Here is a tiny trained network, its code and every weight. The questions are about switching its units off for an input and a target symbol, where a switched-off unit gives its printed mean instead of its output.

import numpy as np


def w(rows, s, z=0):
    codes = np.array(rows[::2]) - 128.0
    scale = np.full(codes.shape[1], s)
    scale[-1] = z or s
    return codes * scale


def norm(h):
    return h / np.sqrt((h * h).mean(-1, keepdims=True) + 1e-5)


def softmax(a):
    e = np.exp(a - a.max(-1, keepdims=True))
    return e / e.sum(-1, keepdims=True)


def log_softmax(a):
    a = a - a.max(-1, keepdims=True)
    return a - np.log(np.exp(a).sum(-1, keepdims=True))


def net(x, mask):
    ids = ['δεζλξπσ'.index(c) for c in x.split()]
    T = len(ids)
    res = E[ids] + P[:T]
    u = 0
    for l in range(3):
        r = norm(res)
        for j in range(2):
            rows = slice(2 * j, 2 * j + 2)
            q, k, v = (r @ M[l][rows].T for M in (Q, K, V))
            z = softmax(np.where(np.tri(T) > 0, q @ k.T / 2**0.5, -1e9)) @ v
            o = O[l][rows]
            res = res + np.where(mask[u + j], z, o[:, -1]) @ o[:, :-1]
        u += 2
    return log_softmax(norm(res)[-1] @ U[:, :-1].T + U[:, -1])


Q, K, V, O = {}, {}, {}, {}
E = w([
[76,150,104,80,149,64,183],'δ',
[71,77,48,163,117,87,171],'ε',
[190,43,106,72,195,119,214],'ζ',
[202,65,76,100,121,205,144],'λ',
[153,140,28,137,128,94,248],'ξ',
[99,106,138,158,135,164,219],'π',
[59,126,80,149,255,124,253],'σ',
],0.0085)
P = w([
[145,142,162,128,107,145,77],'0',
[111,93,132,68,103,202,146],'1',
[138,77,102,193,125,8,213],'2',
[165,149,118,123,176,127,57],'3',
[107,113,95,69,114,172,118],'4',
[136,99,119,170,129,20,173],'5',
],0.018)
Q[0] = w([
[131,76,111,96,152,83,136],'L0H1',
[198,117,139,141,193,146,101],'L0H1',
[68,126,66,43,87,202,191],'L0H2',
[99,103,175,180,129,3,182],'L0H2',
],0.012)
K[0] = w([
[111,139,101,153,148,108,142],'L0H1',
[127,172,188,167,110,134,91],'L0H1',
[75,139,8,98,171,124,119],'L0H2',
[134,75,193,164,179,156,151],'L0H2',
],0.015)
V[0] = w([
[150,151,220,173,84,154,140],'L0H1',
[155,120,78,221,109,149,104],'L0H1',
[247,142,87,165,127,158,210],'L0H2',
[59,2,70,218,201,157,115],'L0H2',
],0.0085)
O[0] = w([
[84,149,173,144,101,131,94,4],'L0H1',
[141,198,95,195,106,90,105,43],'L0H1',
[155,245,122,179,140,169,207,57],'L0H2',
[140,62,183,219,159,148,112,127],'L0H2',
],0.011,0.0027)
Q[1] = w([
[178,191,214,120,220,194,80],'L1H1',
[194,172,116,201,129,12,68],'L1H1',
[62,52,107,76,103,188,209],'L1H2',
[205,134,117,197,129,4,178],'L1H2',
],0.013)
K[1] = w([
[125,148,196,145,172,150,136],'L1H1',
[200,122,185,135,54,136,99],'L1H1',
[124,78,4,125,154,119,145],'L1H2',
[113,163,154,144,69,72,102],'L1H2',
],0.019)
V[1] = w([
[124,165,162,127,67,184,115],'L1H1',
[180,96,77,86,65,114,210],'L1H1',
[184,125,41,254,183,84,130],'L1H2',
[177,186,163,100,189,196,59],'L1H2',
],0.0086)
O[1] = w([
[122,89,209,176,71,176,195,103],'L1H1',
[188,61,40,73,35,104,20,192],'L1H1',
[183,93,217,133,124,254,177,3],'L1H2',
[95,87,218,104,217,22,126,85],'L1H2',
],0.0077,0.006)
Q[2] = w([
[77,39,133,85,35,255,181],'L2H1',
[198,150,78,138,155,86,249],'L2H1',
[175,200,169,85,159,128,114],'L2H2',
[211,98,163,182,161,43,168],'L2H2',
],0.0093)
K[2] = w([
[184,45,11,151,180,137,154],'L2H1',
[176,166,165,107,116,135,191],'L2H1',
[195,141,116,162,143,101,141],'L2H2',
[154,125,254,129,116,82,124],'L2H2',
],0.014)
V[2] = w([
[100,226,138,210,12,181,113],'L2H1',
[93,202,62,138,254,144,254],'L2H1',
[148,131,215,34,60,210,71],'L2H2',
[91,143,196,198,153,176,20],'L2H2',
],0.008)
O[2] = w([
[125,88,183,42,76,140,142,3],'L2H1',
[9,155,110,54,183,101,177,11],'L2H1',
[175,183,132,52,254,79,151,123],'L2H2',
[145,82,49,118,178,177,77,23],'L2H2',
],0.012,0.0021)
U = w([
[77,47,68,15,109,67,72,17],'δ',
[161,49,127,169,80,221,101,252],'ε',
[145,192,149,254,105,31,154,26],'ζ',
[206,71,236,58,183,80,178,125],'λ',
[157,232,102,92,35,205,217,176],'ξ',
[18,28,233,146,30,112,150,129],'π',
[45,97,114,126,226,174,178,208],'σ',
],0.0075,0.0026)

Each question gives the input, a string of symbols that net reads in full, and the target symbol t.
The units are the heads (2 rows each of Q, K, V and O). Each row of codes is followed by its name. A weight is (code - 128) times the scale printed after its matrix; where a second scale follows, it is the last column's (O and U).
mask holds one flag per head, layer by layer. A switched-off head (its flag False) gives its mean, the last column of its rows in O, instead of its output. The means were averaged over made-up inputs and are rounded, as every weight is.
A unit's drop is (log p(t) with every unit on - log p(t) with that unit switched off) / (log p(t) with every unit on - log p(t) with every unit switched off).
The circuit of an input: a set's keep is (log p(t) with only the set's units on - log p(t) with every unit switched off) / (log p(t) with every unit on - log p(t) with every unit switched off). Starting from all 6 units, units are removed one at a time, each time the one whose removal leaves the highest keep (on an exact tie, the one counted first), for as long as the keep stays at least 0.8.
units of the circuit, in order: the units of the circuit, biggest drop first
most important unit: the unit with the biggest drop
heads that matter: for each layer, one digit per head in row order, 1 if its drop is at least 0.15 and else 0, layers parted by /
drop when u is switched off: that unit's drop, to one decimal
input δ δ ε σ λ, target σ: heads that matter => 10 / 01 / 10
input λ ε δ, target λ: heads that matter => 11 / 11 / 11
input ξ ξ ζ ε, target ξ: heads that matter => 01 / 00 / 00
input ξ δ ε σ σ ε, target π: units of the circuit, in order => [L0H2 L2H2 L2H1]
input ε σ δ δ, target ε: most important unit => L0H2
input π ε π λ ε ξ, target δ: units of the circuit, in order => [L0H1 L1H1 L2H1 L2H2]
input σ ε π, target ε: units of the circuit, in order => [L1H2 L0H2]
input ξ δ π, target π: heads that matter => 01 / 01 / 11
input σ ε ζ π ξ σ, target ε: heads that matter => 00 / 11 / 00
input δ σ π ζ π, target σ: heads that matter => 01 / 00 / 10
input δ δ ζ, target ζ: units of the circuit, in order => [L0H2 L1H2]
input δ ξ π ξ ε, target ε: units of the circuit, in order => [L0H2 L2H1]
input π π ε σ δ ξ, target δ: units of the circuit, in order => [L0H1 L1H1 L2H1]
input ξ σ π ε λ, target ε: heads that matter => 01 / 00 / 00
input ζ π π, target ξ: most important unit => L1H2
input σ ξ ε δ, target σ: units of the circuit, in order => [L1H1 L2H1]
input σ δ σ λ δ δ, target ε: heads that matter => 01 / 01 / 00
input π σ δ, target δ: heads that matter => 10 / 10 / 00
input ξ δ ε, target π: heads that matter => 01 / 01 / 11
input δ ε ξ π σ, target σ: heads that matter => 01 / 01 / 10
input ξ ε π ε δ δ, target π: most important unit => L0H2
input λ δ δ ε, target λ: heads that matter => 11 / 11 / 10
input δ ξ ε λ δ λ, target ζ: heads that matter => 01 / 00 / 00
input δ δ σ λ ξ, target ξ: heads that matter => 01 / 11 / 01
input ξ ξ π, target π: heads that matter => 01 / 00 / 11
input ε ε π δ δ ξ, target σ: drop when L0H2 is switched off => 0.1
input π ε δ ξ, target π: most important unit => L0H1
input π δ δ, target δ: drop when L0H2 is switched off => 0.0
input π δ ε, target δ: drop when L0H1 is switched off => 1.8
